In the rows, zero is written as 128.
Each row of numbers belongs to one of the nodes below and depends on some of the facts about them. Some rows are named. Which node is each other row?

How the nodes are related:
Λ: is of sort; β: is directly followed by; χ: is directly part of
duru Λ 165; flatal Λ 915; fuzar Λ 136; nastal Λ 316; logudra Λ 915
flebrun Λ 165; trireku Λ 45; fiflo Λ 489; klutik Λ 136; zizun Λ 316
podrul Λ 136; klopa Λ 165; skoplis Λ 489; sotro Λ 165; plomer Λ 165
rakis Λ 271; brulos Λ 316; paro Λ 165; klegivil Λ 915; tradrul Λ 165
zemol Λ 271; trebrufon Λ 45; skiseba Λ 136; siplik Λ 316; flostal Λ 136
nekom Λ 271; vigrol Λ 316; tebririk Λ 45; romim Λ 271; driram Λ 45
veni Λ 136; dostim Λ 165; tidrir Λ 136; sustu Λ 271; gatrizer Λ 45
sisor Λ 489; ditrer Λ 136; tedrik Λ 316; tribun Λ 316; flonum Λ 915
dima Λ 165; trebra Λ 489; dreli Λ 136; sefa Λ 915; trudeza Λ 489
berir Λ 271; tadrun Λ 165; pudri Λ 271; truvin Λ 165; zekil Λ 136
remes Λ 45; gemem Λ 915; mebrok Λ 271; gruvul Λ 915; klumok Λ 165
kostuk Λ 165; novis Λ 316; traton Λ 271; pidras Λ 45; klegrus Λ 165
nenol Λ 45; brolis Λ 136; gedrum Λ 271; droki Λ 316; koles Λ 489
rugru Λ 136; skemar Λ 489; vatraklos Λ 489; fuso Λ 316; tipluvak Λ 316
drepu Λ 165; kizol Λ 136; zupli Λ 165; biflom Λ 45; fugran Λ 915
dobabil Λ 316; dabas Λ 165; simi Λ 915; dibe Λ 271; trilis Λ 45
brason Λ 271; dropler Λ 271; bisku Λ 271; bebol Λ 165; rekos Λ 316
skogra Λ 915; refi Λ 136; grosko Λ 136; plafeflil Λ 271; degrun Λ 165
trofom Λ 165; brizir Λ 271; menum Λ 316; klibo Λ 489; nerira Λ 165
fozum Λ 489; zatri Λ 489; flefli Λ 915; skudrir Λ 915; leflaskis Λ 271
guses Λ 316; klumi Λ 316; migi Λ 271; fofodom Λ 165; sopil Λ 915
pebrun Λ 136; tizus Λ 316; duru β zekil; flatal β trebra; fuzar β tidrir
trireku β dibe; klutik β dropler; podrul β simi; skoplis β sopil; sotro β fofodom
plomer β fuso; rakis β kostuk; brulos β vatraklos; tradrul β refi; zemol β bisku
trebrufon β gemem; siplik β dobabil; flostal β paro; nekom β plafeflil; vigrol β skiseba
tebririk β berir; romim β truvin; dostim β traton; sustu β flonum; gatrizer β duru
ditrer β klutik; tedrik β leflaskis; flonum β flostal; dreli β pebrun; sefa β pudri
berir β brizir; tadrun β fiflo; pudri β trebrufon; truvin β tradrul; zekil β tadrun
remes β ditrer; mebrok β zatri; gruvul β biflom; klumok β trofom; kostuk β trireku
novis β tipluvak; traton β fugran; gedrum β brason; droki β drepu; rugru β romim
skemar β sisor; fuso β pidras; tipluvak β siplik; drepu β nastal; zupli β zemol
fugran β migi; dabas β sotro; simi β kizol; trilis β zizun; brason β tizus
bebol β skudrir; refi β podrul; degrun β nenol; trofom β vigrol; brizir β gruvul
menum β tribun; fozum β dima; zatri β klibo; skudrir β klegivil; leflaskis β menum
guses β novis; klumi β tedrik; migi β zupli; sopil β nerira; pebrun β veni
tizus β nekom; duru χ groplak; flatal χ pledru; fuzar χ gratrok; nastal χ pobetrar
logudra χ pleskek; flebrun χ zogagru; trireku χ floklasta; fiflo χ groplak; klutik χ gresken
zizun χ zofla; podrul χ guskoda; klopa χ fakla; skoplis χ biflos; sotro χ vabim
plomer χ kebu; rakis χ floklasta; brulos χ bekatal; paro χ raluk; klegivil χ digris
tradrul χ guskoda; zemol χ briti; trebrufon χ skuri; skiseba χ ripite; siplik χ suvin
flostal χ raluk; nekom χ tudrar; vigrol χ ripite; tebririk χ ligro; romim χ guskoda
driram χ fludror; veni χ ribruk; dostim χ briti; tidrir χ gratrok; sustu χ raluk
gatrizer χ groplak; sisor χ skegis; ditrer χ gresken; tedrik χ laskor; tribun χ laskor
flonum χ raluk; dima χ grusken; trebra χ pledru; dreli χ ribruk; sefa χ skuri
trudeza χ sufu; berir χ ligro; tadrun χ groplak; pudri χ skuri; truvin χ guskoda
zekil χ groplak; remes χ gresken; gemem χ skuri; mebrok χ kiter; gruvul χ ligro
klumok χ ripite; kostuk χ floklasta; novis χ suvin; traton χ briti; pidras χ kebu
klegrus χ stazama; nenol χ kadron; brolis χ braflo; gedrum χ tudrar; droki χ pobetrar
koles χ gragam; rugru χ guskoda; skemar χ skegis; vatraklos χ bekatal; fuso χ kebu
tipluvak χ suvin; drepu χ pobetrar; kizol χ guskoda; zupli χ briti; biflom χ ligro
fugran χ briti; dobabil χ suvin; dabas χ vabim; simi χ guskoda; dibe χ floklasta
trilis χ zofla; brason χ tudrar; dropler χ gresken; bisku χ briti; bebol χ digris
rekos χ trakali; skogra χ brevar; refi χ guskoda; grosko χ getram; plafeflil χ tudrar
degrun χ kadron; trofom χ ripite; brizir χ ligro; menum χ laskor; klibo χ kiter
nerira χ biflos; fozum χ grusken; zatri χ kiter; flefli χ gostu; skudrir χ digris
leflaskis χ laskor; guses χ suvin; klumi χ laskor; migi χ briti; fofodom χ vabim
sopil χ biflos; pebrun χ ribruk; tizus χ tudrar

Some rows with their names:
fuzar: [164 117 153 127 114 131 136 138 105  94 114 133 139 127 141 113 124  89
 114 131 143 138 133 120 140 142 128 133 104  94 121 111 165 142 132 147
 137 139 107 110 117 113 153 152 149  97 132 110  96 131 108 125 137 111
 128]
flatal: [146 113 139 130 108 143 156 140 113 111 130 117 121 160 132 140 123  97
  93 121 136 130 117 115 147 132 140 130 114  93 130 102 158 143 124 130
 146 157 106 112 147 117 156 149 126 136 120 143  88 120 113 130 153  91
 147]
tudrar: [163 123 148 129 133 129 143 144 109 129 122 115 138 114 131 121 119  99
 138 124 129 126 107 125 105 146 114 129 112 107 127 114 138 142 140 139
 127 162 123 120 100 117 132 128 137 132 132 120 106 148 112 124 145 120
 121]
tizus: [156 122 121 130 134 115 141 141 114 114 117  90 139 129 135 102 115 110
 131 144 105 136 127 109 120 132 127 126 106 120 129 122 157 146 137 148
 119 149 124 107  85 114 124 134 128 106 130 134 126 142 109 141 128 133
 120]
brolis: [163 129 160 128 121 143 139 141 100  95 102 125 139 107 142 108 127  91
 143 132 140 143 130 129 121 142 132 134 104 108 117 120 155 151 131 150
 131 146 105 112 120 121 153 147 145 104 120 121 104 134 105 113 132 113
 122]
dima: [147 112 113 129 130 124 133 141 115 103 121  98 138 139 140 127 124 101
 121 137 112 138 128 106 126 133 127 132 103 123 129 118 163 141 137 156
 125 145 115 103  94 111 135 141 132 103 121 131 107 133 109 140 129 114
 131]
pudri: [148 110 121 128 125 130 142 139 114 106 122  96 132 146 138 126 126 100
 118 138 116 139 129 113 137 131 137 128 105 115 128 119 164 144 132 146
 131 149 113 104 110 112 136 144 126 101 120 140 104 131 108 136 133 105
 135]
nenol: [162 135 145 134 120 138 129 141  95 103 114 126 138 117 136 135 118  94
 144 138 128 136 126 110 125 146 111 139 111 112 125 111 145 150 138 153
 133 149 107 110 108 123 156 152 152 119 129 115  96 126 116 124 129 119
 118]
kadron: [156 115 154 126 137 132 136 147 110 123 118 109 137 121 133 152 125  96
 152 126 127 134 110 122 108 144 118 142 109 117 127 120 136 141 139 142
 128 157 121 114 109 114 141 136 135 132 125 124  95 144 112 117 140 112
 121]
klutik: [165 132 157 126 128 141 134 142 101  95 104 119 138 114 140 103 123  93
 156 137 137 141 133 124 128 140 133 136 107 104 119 122 158 149 128 140
 129 143 104 110 118 119 154 150 147  98 126 120 110 129 106 118 126 116
 120]
leflaskis: [146 115 124 123 132 136 135 142 109 113 121  83 133 141 135 132 139 100
 143 142 111 142 135 113 132 131 144 125 104 113 126 124 159 151 124 150
 128 148 110 107 111 118 137 146 122 105 116 144 110 135 104 129 134 110
 132]
pleskek: [156 114 155 126 137 133 136 147 110 123 118 109 137 121 133 152 125  96
 152 125 127 134 110 122 108 144 118 142 109 118 127 120 135 141 139 142
 128 156 121 115 109 113 140 136 135 131 126 123  95 144 112 118 139 113
 121]
siplik: [149 117 120 128 145 123 133 144 118 111 100  74 138 126 135 131 116 107
 175 151 108 146 129 105 117 126 137 141 105 139 129 134 150 148 134 146
 120 147 115  99  87 119 133 137 126 102 124 145 119 138 108 130 121 133
 115]
skudrir: [146 120 142 129 115 148 155 142 111 112 124 111 121 155 131 135 123  99
 113 124 133 131 116 117 140 132 143 131 115  99 129 108 154 147 122 127
 142 158 104 111 147 119 156 148 125 137 118 148  96 119 113 125 147  94
 143]
zekil: [164 130 154 128 129 140 137 141 105  90  97 120 136 115 142 107 114  93
 161 137 140 143 129 124 127 139 132 144 108 115 121 124 160 147 132 136
 130 144 103 105 118 118 158 151 149  94 125 123 108 122 108 117 121 113
 120]
brevar: [156 114 155 126 137 132 135 147 109 123 118 109 137 121 133 152 125  96
 152 125 127 134 110 122 108 143 118 142 109 117 127 120 136 141 139 142
 128 157 121 115 109 114 141 136 135 132 126 124  94 144 112 117 140 113
 121]
pidras: [162 142 147 133 127 142 128 143  92 104 109 119 137 110 136 130 118  96
 165 141 125 137 126 112 118 145 114 141 113 117 124 116 142 154 136 149
 129 151 106 109 108 127 156 151 150 120 127 119 103 125 115 120 124 121
 114]

Rows to name:
No name comes twice in this set of rows, the named rows included.
[149 110 118 128 138 119 134 143 120 111 105  81 138 132 136 137 117 105
 153 148 111 145 129 103 123 127 135 140 103 134 129 128 154 144 135 150
 124 146 116  99  86 116 132 138 128 101 126 140 113 138 109 134 127 130
 119] : tipluvak
[149 120 129 122 145 123 127 147 110 115 113  72 139 130 134 136 134 107
 167 150 100 144 135 106 117 130 138 136 103 127 127 131 150 152 128 155
 117 144 120 105  94 118 132 143 123 109 119 140 124 144 105 129 123 131
 117] : menum
[160 139 150 135 119 144 133 142  92 105 106 124 138 104 138 135 123  94
 152 135 129 140 123 116 111 147 113 140 110 121 122 114 138 156 140 159
 131 155 108 111 109 128 155 148 148 125 119 120  98 129 114 115 130 118
 117] : driram
[147 135 145 128 129 158 154 145 107 114 114  97 120 142 131 125 123 103
 157 130 127 134 116 121 127 130 149 133 118 109 128 119 146 155 118 119
 134 162 101 110 148 126 156 147 123 138 112 157 110 118 111 118 137  99
 135] : gemem
[149 102 116 129 131 113 135 141 122 110 110  87 138 139 136 142 117 103
 131 146 114 144 129 100 129 128 132 139 102 129 130 123 158 140 138 154
 127 144 118 100  86 113 133 138 129 101 129 136 105 139 109 137 132 128
 123] : novis
[149 112 130 129 131 119 139 143 115 109 111  91 139 128 139 136 125 105
 129 141 108 144 125 111 115 132 129 137 101 133 127 125 152 147 140 160
 121 148 124 104  94 113 131 137 126 112 118 138 112 143 108 131 129 123
 123] : rekos
[147 125 115 130 144 133 134 144 114  99 103  85 135 128 141 121 115 105
 168 144 109 143 124 110 113 129 131 144 107 143 129 132 157 146 136 144
 118 150 112  98  95 115 139 140 132 100 115 144 118 125 109 132 114 116
 122] : tadrun
[153 117 115 131 121 128 148 136 113 112 125 102 133 139 136  98 121 103
 107 137 117 133 127 115 134 133 133 116 107 106 128 114 165 145 133 144
 130 153 114 109 102 114 129 137 127 102 126 138 112 134 108 142 138 111
 135] : brason
[149 106 127 124 131 113 129 143 113 113 122  84 140 143 134 146 135 103
 124 144 106 142 135 102 131 131 133 134  99 118 128 120 158 145 132 163
 125 140 124 106  93 111 132 145 126 109 125 130 111 145 106 136 134 126
 126] : tedrik
[150 128 132 122 152 129 127 148 108 116 107  66 139 124 134 131 134 109
 189 153  97 146 134 108 112 129 141 137 104 133 126 137 147 156 125 151
 113 145 119 104  94 120 132 143 122 109 117 145 131 144 104 125 118 134
 113] : tribun

The same nodes again, as new rows of numbers:
Some rows with their names:
drepu: [116 163 141  82 127 121 124 162  80 128  94 127 126]
nenol: [110 151 123  64 151 124 122 149  65 132  83 120 129]
trebrufon: [114 160 112  71 161 117 112 136  80  99  57 127 120]
droki: [138 148 122  72  90 138 120 174  79 112 116 142 130]
kebu: [116 156 112  84 120 121 120 167 145 118  75 118 138]
tipluvak: [129 171 109  96 127 113 114 158  94 102  76 144 111]
klegrus: [117 160 131  90 134 120 116 159  95 105  95 133 125]
grosko: [ 96 176 231 110 135 130 115 147 120  82  81  86 138]
flonum: [116 177 124  90 102 108 149 168  92 120 104 153 132]
zekil: [ 98 201 231 102 135 116 107 134 123  73  52  93 138]
duru: [116 177 144  73 124 113 117 163  80 129  92 133 135]
ripite: [116 156 113  86 120 122 119 169 144 118  74 118 138]
dobabil: [111 164  94 129 179  99 100 177 118  88 112 154 115]
trakali: [116 156 112  85 121 121 120 167 147 120  75 118 138]
gragam: [116 155 111  84 121 120 120 167 147 119  75 118 138]
berir: [122 166 193 120 107 131 113 178  99 124 103 102 113]
rugru: [111 153 239 111  97 144 117 118 111  93 105  89 148]

Name these rows:
No name comes twice in this set of rows, the named rows included.
[126 174 180 128 117 125 103 163 113  93  77 109 104] : brizir
[106 159  94 136 144  40 121 146 124  80 130 172 128] : simi
[111 185 100 126 160 111 130 161 130  81  99 169 126] : gemem
[126 190 187 115 114 115  95 161 116  94  76 117 115] : leflaskis
[121 185 112  95 114 101 139 152 108  90  79 160 124] : klegivil
[116 159 118 140 181 118 101 122 123 101 101 147 120] : tradrul
[ 82 160 209 153 164  55  95 130 138  63 107  97 134] : kizol
[126 161 130 110 136 109 112 112 100 109  80 138 117] : truvin
[ 87 186 214 143 182 132 104 143 145  64  75  95 132] : skiseba
[119 170  98 124 172 122 104 166 116  94  97 153 113] : siplik

